Here is a tiny trained network, its code and every weight. The questions are about switching its units off for an input and a class, where a switched-off unit gives its printed mean instead of its output.

import numpy as np


def w(rows, s, z=0):
    codes = np.array(rows[::2]) - 128.0
    scale = np.full(codes.shape[1], s)
    scale[-1] = z or s
    return codes * scale


def norm(h):
    return h / np.sqrt((h * h).mean(-1, keepdims=True) + 1e-5)


def f(y):
    return np.maximum(y, 0)


def log_softmax(a):
    a = a - a.max(-1, keepdims=True)
    return a - np.log(np.exp(a).sum(-1, keepdims=True))


def net(x, mask):
    res = np.array(x, float).reshape(1, 6) / 4 @ E
    u = 0
    for l in range(4):
        y = f(norm(res) @ A[l][:, :-1].T + A[l][:, -1])
        res = res + np.where(mask[u : u + 7], y, B[l][:, -1]) @ B[l][:, :-1]
        u += 7
    return log_softmax(norm(res)[-1] @ U[:, :-1].T + U[:, -1])


A, B = {}, {}
E = w([
[118,144,69,75],'x0',
[145,137,96,162],'x1',
[111,245,172,124],'x2',
[254,163,132,63],'x3',
[128,129,126,128],'x4',
[125,127,129,128],'x5',
],0.008)
A[0] = w([
[38,104,132,119,248],'0.n1',
[99,189,70,141,106],'0.n2',
[105,110,164,103,99],'0.n3',
[156,79,233,175,8],'0.n4',
[114,63,135,50,65],'0.n5',
[107,135,81,159,128],'0.n6',
[125,9,179,158,98],'0.n7',
],0.011,0.0017)
B[0] = w([
[223,78,174,78,254],'0.n1',
[154,133,34,205,194],'0.n2',
[193,164,232,121,153],'0.n3',
[164,173,94,192,192],'0.n4',
[164,149,2,245,188],'0.n5',
[170,74,168,42,174],'0.n6',
[120,181,34,204,247],'0.n7',
],0.0056,0.0052)
A[1] = w([
[130,128,189,126,3],'1.n1',
[45,128,127,153,51],'1.n2',
[128,113,171,71,40],'1.n3',
[88,95,169,4,240],'1.n4',
[36,59,144,181,194],'1.n5',
[145,138,33,156,145],'1.n6',
[182,133,114,132,112],'1.n7',
],0.012,0.0031)
B[1] = w([
[226,213,142,169,139],'1.n1',
[41,74,204,103,152],'1.n2',
[169,126,244,164,136],'1.n3',
[237,105,104,238,158],'1.n4',
[231,122,157,38,207],'1.n5',
[203,103,203,215,255],'1.n6',
[119,3,220,139,191],'1.n7',
],0.0067,0.0075)
A[2] = w([
[140,54,119,98,128],'2.n1',
[112,194,190,1,253],'2.n2',
[71,82,138,102,204],'2.n3',
[73,205,125,81,119],'2.n4',
[178,106,55,158,158],'2.n5',
[148,96,7,110,66],'2.n6',
[84,193,183,132,109],'2.n7',
],0.0083,0.0024)
B[2] = w([
[136,21,106,116,196],'2.n1',
[115,62,13,101,203],'2.n2',
[111,110,138,44,138],'2.n3',
[144,148,50,113,147],'2.n4',
[40,140,160,254,252],'2.n5',
[94,223,108,179,158],'2.n6',
[67,142,70,78,173],'2.n7',
],0.0083,0.0046)
A[3] = w([
[253,69,109,155,216],'3.n1',
[85,216,106,90,117],'3.n2',
[117,140,19,195,152],'3.n3',
[74,249,135,60,66],'3.n4',
[122,202,124,227,213],'3.n5',
[125,103,120,161,144],'3.n6',
[1,113,117,111,253],'3.n7',
],0.0074,0.0017)
B[3] = w([
[29,158,172,21,255],'3.n1',
[185,199,63,199,144],'3.n2',
[57,184,130,169,173],'3.n3',
[115,209,77,114,145],'3.n4',
[104,207,143,120,191],'3.n5',
[102,254,118,75,160],'3.n6',
[180,59,146,91,139],'3.n7',
],0.0075,0.0094)
U = w([
[78,141,143,162,168],'0',
[192,26,138,64,179],'1',
[153,118,165,174,5],'2',
[146,124,5,188,194],'3',
],0.012,0.0013)

Each question gives the input, the list of numbers given to net, and the class t.
The units are the neurons (one row each of A and B). Each row of codes is followed by its name. A weight is (code - 128) times the scale printed after its matrix; where a second scale follows, it is the last column's (A, B and U).
mask holds one flag per neuron, layer by layer. A switched-off neuron (its flag False) gives its mean, the last column of its row in B, instead of its output. The means were averaged over made-up inputs and are rounded, as every weight is.
A unit's drop is (log p(t) with every unit on - log p(t) with that unit switched off) / (log p(t) with every unit on - log p(t) with every unit switched off).
The circuit of an input: a set's keep is (log p(t) with only the set's units on - log p(t) with every unit switched off) / (log p(t) with every unit on - log p(t) with every unit switched off). Starting from the 12 units with the biggest drops (on a tie, the unit counted first), units are removed one at a time, each time the one whose removal leaves the highest keep (on an exact tie, the one counted first), for as long as the keep stays at least 0.8.
units of the circuit, in order: the units of the circuit, biggest drop first
k most important neurons: the k neurons with the biggest drops, biggest first
top k neurons in layer l: the k neurons of layer l with the biggest drops, biggest first
input [-6,0,8,-7,-7,-7], class 3: 2 most important neurons	[1.n7; 1.n6]
input [-4,-3,-3,-6,8,-7], class 1: units of the circuit, in order	[1.n5]
input [2,6,2,-6,2,3], class 1: 2 most important neurons	[1.n5; 0.n7]
input [-1,-6,-8,1,8,5], class 3: 2 most important neurons	[0.n5; 0.n7]
input [2,-1,1,-4,2,4], class 1: 2 most important neurons	[1.n3; 3.n3]
input [-4,-5,-7,-2,5,1], class 3: 3 most important neurons	[0.n7; 0.n5; 0.n4]
input [6,4,2,5,-8,-2], class 0: 4 most important neurons	[1.n5; 0.n1; 2.n5; 3.n1]
input [6,-2,-6,5,5,-2], class 0: 2 most important neurons	[2.n5; 1.n5]
input [4,1,-1,-5,4,-7], class 1: 4 most important neurons	[1.n5; 2.n1; 0.n2; 3.n5]
input [-2,4,5,-1,-1,0], class 3: 2 most important neurons	[0.n1; 1.n7]
input [-1,-5,4,-6,-8,-2], class 1: 2 most important neurons	[1.n5; 2.n5]
input [-2,-6,-8,3,-5,-2], class 3: 2 most important neurons	[0.n5; 0.n7]
input [-1,-8,-7,1,0,6], class 2: 2 most important neurons	[1.n6; 2.n2]
input [-2,0,5,3,-2,-3], class 3: top 2 neurons in layer 0	[0.n1; 0.n6]
input [-7,0,3,8,2,-2], class 1: top neuron in layer 1	[1.n6]
input [2,7,4,-5,3,3], class 2: top 3 neurons in layer 1	[1.n6; 1.n5; 1.n2]
input [-1,5,8,2,-1,-6], class 3: top 2 neurons in layer 1	[1.n6; 1.n4]
input [4,-7,-5,-1,-8,6], class 2: top 2 neurons in layer 1	[1.n6; 1.n7]
input [4,7,-1,-1,2,0], class 2: top 2 neurons in layer 1	[1.n6; 1.n7]
input [-4,-6,7,1,-4,-8], class 3: top 2 neurons in layer 3	[3.n1; 3.n2]
input [1,1,2,-4,-8,1], class 1: top neuron in layer 0	[0.n2]
input [-6,-1,8,-4,-3,0], class 3: top 2 neurons in layer 1	[1.n6; 1.n7]
input [-2,7,2,8,1,-7], class 1: top 3 neurons in layer 0	[0.n7; 0.n5; 0.n2]
input [7,3,-6,6,8,8], class 0: top 2 neurons in layer 2	[2.n5; 2.n6]
